Below are the code and all the weights of a small trained network. Each question names an input and a class and asks about switching units off, where a switched-off unit gives its printed mean instead of its output.

import numpy as np


def w(rows, s, z=0):
    codes = np.array(rows[::2]) - 128.0
    scale = np.full(codes.shape[1], s)
    scale[-1] = z or s
    return codes * scale


def norm(h):
    return h / np.sqrt((h * h).mean(-1, keepdims=True) + 1e-5)


def f(y):
    return np.maximum(y, 0)


def log_softmax(a):
    a = a - a.max(-1, keepdims=True)
    return a - np.log(np.exp(a).sum(-1, keepdims=True))


def net(x, mask):
    res = np.array(x, float).reshape(1, 8) / 4 @ E
    u = 0
    for l in range(2):
        y = f(norm(res) @ A[l][:, :-1].T + A[l][:, -1])
        res = res + np.where(mask[u : u + 5], y, B[l][:, -1]) @ B[l][:, :-1]
        u += 5
    return log_softmax(norm(res)[-1] @ U[:, :-1].T + U[:, -1])


A, B = {}, {}
E = w([
[125,131,131,123,131],'x0',
[179,85,255,160,76],'x1',
[37,91,111,27,82],'x2',
[122,132,135,129,134],'x3',
[128,126,123,133,128],'x4',
[130,131,127,130,126],'x5',
[124,125,127,129,130],'x6',
[226,38,154,188,160],'x7',
],0.0093)
A[0] = w([
[137,129,241,219,58,162],'L0N1',
[73,151,114,130,139,2],'L0N2',
[197,117,92,182,248,108],'L0N3',
[104,114,208,126,14,55],'L0N4',
[103,2,116,97,152,129],'L0N5',
],0.0096,0.0074)
B[0] = w([
[31,108,126,209,157,254],'L0N1',
[190,60,101,115,150,130],'L0N2',
[151,157,151,6,103,205],'L0N3',
[169,140,142,26,2,186],'L0N4',
[150,251,82,192,96,192],'L0N5',
],0.0097,0.0083)
A[1] = w([
[91,46,164,61,108,28],'L1N1',
[198,85,53,116,251,51],'L1N2',
[137,197,74,116,100,116],'L1N3',
[192,50,80,144,66,91],'L1N4',
[109,167,173,156,69,3],'L1N5',
],0.011,0.0055)
B[1] = w([
[235,87,132,85,92,151],'L1N1',
[220,113,124,21,33,171],'L1N2',
[128,120,127,189,224,254],'L1N3',
[71,251,147,196,176,146],'L1N4',
[164,184,173,165,51,175],'L1N5',
],0.011,0.0062)
U = w([
[169,228,50,118,225,133],'0',
[210,132,147,5,50,254],'1',
[74,221,212,211,48,32],'2',
[192,45,206,188,183,107],'3',
[5,142,53,47,159,61],'4',
],0.014,0.0076)

Each question gives the input, the list of numbers given to net, and the class t.
The units are the neurons (one row each of A and B). Each row of codes is followed by its name. A weight is (code - 128) times the scale printed after its matrix; where a second scale follows, it is the last column's (A, B and U).
mask holds one flag per neuron, layer by layer. A switched-off neuron (its flag False) gives its mean, the last column of its row in B, instead of its output. The means were averaged over made-up inputs and are rounded, as every weight is.
A unit's drop is (log p(t) with every unit on - log p(t) with that unit switched off) / (log p(t) with every unit on - log p(t) with every unit switched off).
The circuit of an input: a set's keep is (log p(t) with only the set's units on - log p(t) with every unit switched off) / (log p(t) with every unit on - log p(t) with every unit switched off). Starting from all 10 units, units are removed one at a time, each time the one whose removal leaves the highest keep (on an exact tie, the one counted first), for as long as the keep stays at least 0.8.
units of the circuit, in order: the units of the circuit, biggest drop first
unit that matters most: the unit with the biggest drop
top k neurons: the k neurons with the biggest drops, biggest first
k most important neurons of layer l: the k neurons of layer l with the biggest drops, biggest first
drop when u is switched off: that unit's drop, to one decimal
input [-5,3,7,0,3,-4,-2,8], class 2: unit that matters most => L0N5
input [5,6,3,5,-4,-1,3,7], class 2: units of the circuit, in order => (L0N5, L1N4)
input [3,-6,-6,-7,5,4,2,2], class 1: units of the circuit, in order => (L1N2, L0N5)
input [2,-4,7,-6,-6,-7,-5,1], class 0: units of the circuit, in order => (L0N5, L0N1, L1N3)
input [-4,1,1,6,-4,7,2,7], class 2: top 3 neurons => (L1N3, L0N5, L1N4)
input [-8,1,2,-4,4,-7,6,-3], class 1: top 2 neurons => (L0N5, L0N1)
input [-5,6,7,0,-7,3,-3,7], class 2: top 2 neurons => (L0N5, L1N4)
input [6,-8,8,7,-1,6,8,4], class 0: units of the circuit, in order => (L0N5, L0N1, L1N3)
input [-1,3,5,-4,-2,-4,-7,1], class 2: 2 most important neurons of layer 0 => (L0N5, L0N3)
input [1,-7,0,1,-6,-8,7,3], class 1: 2 most important neurons of layer 0 => (L0N1, L0N4)
input [8,-5,0,-3,4,3,6,1], class 1: top 2 neurons => (L0N1, L1N2)
input [0,-1,6,-8,6,-2,3,1], class 0: units of the circuit, in order => (L0N5, L1N3)
input [1,-3,4,7,2,4,5,2], class 0: top 2 neurons => (L0N5, L0N1)
input [1,-5,-8,-2,1,-3,8,8], class 1: units of the circuit, in order => (L1N2)
input [-4,-8,0,-3,5,-7,6,4], class 1: top 2 neurons => (L1N2, L0N1)
input [7,4,6,6,-8,3,0,3], class 2: top 2 neurons => (L0N5, L0N3)
input [-6,-1,-5,-3,-8,0,4,8], class 1: top 3 neurons => (L1N2, L0N3, L1N3)
input [0,-2,3,-1,-5,0,-4,8], class 0: drop when L0N3 is switched off => 0.0
input [4,1,7,-2,1,7,6,8], class 2: drop when L0N5 is switched off => 0.1
input [0,-4,-8,3,-2,-5,-6,6], class 1: drop when L1N2 is switched off => 0.1
input [-5,0,2,-3,8,7,-3,1], class 0: most important neuron of layer 0 => (L0N1)
